Below is a small trained network, with its code and all its weights. Each question gives an input and a class and asks what happens when units are switched off, that is, made to give their printed mean instead of their output.

import numpy as np


def w(rows, s, z=0):
    codes = np.array(rows[::2]) - 128.0
    scale = np.full(codes.shape[1], s)
    scale[-1] = z or s
    return codes * scale


def f(y):
    return np.maximum(y, 0)


def log_softmax(a):
    a = a - a.max(-1, keepdims=True)
    return a - np.log(np.exp(a).sum(-1, keepdims=True))


def net(x, mask):
    res = np.array(x, float).reshape(1, 8) / 4 @ E
    y = f(res @ A[0][:, :-1].T + A[0][:, -1])
    res = res + np.where(mask, y, B[0][:, -1]) @ B[0][:, :-1]
    return log_softmax(res[-1] @ U[:, :-1].T + U[:, -1])


A, B = {}, {}
E = w([
[127,127,130],'x0',
[128,128,127],'x1',
[254,138,154],'x2',
[125,130,125],'x3',
[131,125,126],'x4',
[128,128,128],'x5',
[148,235,42],'x6',
[157,22,49],'x7',
],0.0071)
A[0] = w([
[163,97,140,159],'n1',
[242,111,112,104],'n2',
[125,169,177,58],'n3',
[41,120,95,102],'n4',
[130,191,96,117],'n5',
[124,73,165,133],'n6',
[144,57,93,134],'n7',
[85,123,103,65],'n8',
[127,93,131,75],'n9',
[116,173,94,87],'n10',
[156,101,184,41],'n11',
[120,160,196,109],'n12',
[142,80,78,43],'n13',
[111,105,195,86],'n14',
[130,247,45,41],'n15',
[83,104,99,145],'n16',
[160,157,84,90],'n17',
[194,139,165,58],'n18',
[148,204,24,27],'n19',
[89,125,111,83],'n20',
[165,60,88,87],'n21',
[193,149,133,85],'n22',
[117,185,192,45],'n23',
[160,131,135,82],'n24',
[78,125,101,63],'n25',
[112,209,58,166],'n26',
[137,165,210,103],'n27',
[45,35,183,143],'n28',
[174,130,120,104],'n29',
[65,178,226,95],'n30',
[98,122,104,168],'n31',
[61,176,70,192],'n32',
[222,122,177,54],'n33',
[95,107,225,174],'n34',
[41,129,167,117],'n35',
[135,105,99,254],'n36',
[151,69,86,53],'n37',
[195,122,111,118],'n38',
],0.012,0.0085)
B[0] = w([
[162,156,135,178],'n1',
[66,127,198,190],'n2',
[61,132,43,146],'n3',
[77,142,207,186],'n4',
[146,57,103,177],'n5',
[148,143,93,184],'n6',
[117,180,89,193],'n7',
[60,158,151,140],'n8',
[101,108,77,137],'n9',
[152,70,109,154],'n10',
[63,72,115,141],'n11',
[121,140,42,172],'n12',
[49,148,13,145],'n13',
[130,4,116,161],'n14',
[108,59,113,200],'n15',
[111,158,181,181],'n16',
[87,74,154,153],'n17',
[53,132,156,149],'n18',
[85,30,110,179],'n19',
[56,118,173,141],'n20',
[55,202,53,173],'n21',
[74,148,181,155],'n22',
[38,144,3,157],'n23',
[61,136,195,133],'n24',
[32,166,180,144],'n25',
[222,48,133,229],'n26',
[116,149,91,177],'n27',
[203,91,136,244],'n28',
[65,117,194,147],'n29',
[111,146,46,206],'n30',
[134,174,176,181],'n31',
[207,129,196,238],'n32',
[52,127,155,165],'n33',
[220,74,106,230],'n34',
[93,181,128,193],'n35',
[205,229,138,254],'n36',
[66,153,50,153],'n37',
[106,118,198,166],'n38',
],0.0054,0.0084)
U = w([
[147,135,142,254],'0',
[141,130,139,253],'1',
[120,2,120,4],'2',
[53,163,28,22],'3',
[157,150,152,148],'4',
[37,126,227,6],'5',
[144,139,142,133],'6',
[131,128,138,125],'7',
],0.016,0.006)

Each question gives the input, the list of numbers given to net, and the class t.
The units are the neurons (one row each of A and B). Each row of codes is followed by its name. A weight is (code - 128) times the scale printed after its matrix; where a second scale follows, it is the last column's (A, B and U).
mask holds one flag per neuron, in row order. A switched-off neuron (its flag False) gives its mean, the last column of its row in B, instead of its output. The means were averaged over made-up inputs and are rounded, as every weight is.
A unit's drop is (log p(t) with every unit on - log p(t) with that unit switched off) / (log p(t) with every unit on - log p(t) with every unit switched off).
The circuit of an input: a set's keep is (log p(t) with only the set's units on - log p(t) with every unit switched off) / (log p(t) with every unit on - log p(t) with every unit switched off). Starting from the 12 units with the biggest drops (on a tie, the unit counted first), units are removed one at a time, each time the one whose removal leaves the highest keep (on an exact tie, the one counted first), for as long as the keep stays at least 0.8.
units of the circuit, in order: the units of the circuit, biggest drop first
unit that matters most: the unit with the biggest drop
k most important neurons: the k neurons with the biggest drops, biggest first
input [1,1,4,6,-8,5,-8,-2], class 2: unit that matters most : n14
input [4,-1,2,5,6,-1,-7,-4], class 2: units of the circuit, in order : n14, n34
input [7,-1,-8,-2,-2,3,8,4], class 2: units of the circuit, in order : n26, n19
input [4,8,-2,0,-4,5,1,8], class 3: units of the circuit, in order : n21, n13
input [-8,-3,0,1,3,2,-4,7], class 1: units of the circuit, in order : n36, n19
input [-1,-4,-6,1,5,-1,8,5], class 2: units of the circuit, in order : n19, n26
input [5,2,-8,8,-6,0,2,6], class 0: 3 most important neurons : n32, n2, n36
input [-7,5,4,6,-1,0,-8,-7], class 2: 4 most important neurons : n14, n34, n36, n11
input [5,3,-6,-1,-7,-6,7,6], class 2: 2 most important neurons : n19, n26
input [-4,0,4,7,-8,-5,7,-8], class 3: 2 most important neurons : n23, n3
input [-2,-4,8,-7,6,1,-4,-7], class 5: units of the circuit, in order : n33, n18
input [1,3,-8,3,-7,1,0,1], class 5: units of the circuit, in order : n4, n25
input [-6,3,6,0,-2,-4,-6,7], class 3: units of the circuit, in order : n21, n37, n7
input [-6,-2,-8,4,-4,1,-3,2], class 5: unit that matters most : n4
input [-7,7,-8,-1,-7,4,-3,4], class 5: units of the circuit, in order : n4, n16
input [-2,5,-7,0,-6,-1,8,-4], class 2: units of the circuit, in order : n26, n15, n19
input [7,6,1,-4,-6,-6,8,6], class 2: units of the circuit, in order : n19, n26
input [8,7,-8,-4,7,-6,-8,-2], class 1: 3 most important neurons : n35, n28, n34
input [8,-8,-7,1,4,6,-7,-3], class 1: 3 most important neurons : n35, n34, n28
input [5,1,-4,4,-7,5,3,-7], class 3: units of the circuit, in order : n30
input [4,6,8,6,-6,8,-3,-6], class 5: 2 most important neurons : n33, n18
input [2,-5,-1,-6,2,4,5,-8], class 3: 2 most important neurons : n23, n30
input [-5,2,7,2,1,1,-4,-6], class 5: 4 most important neurons : n33, n18, n26, n28
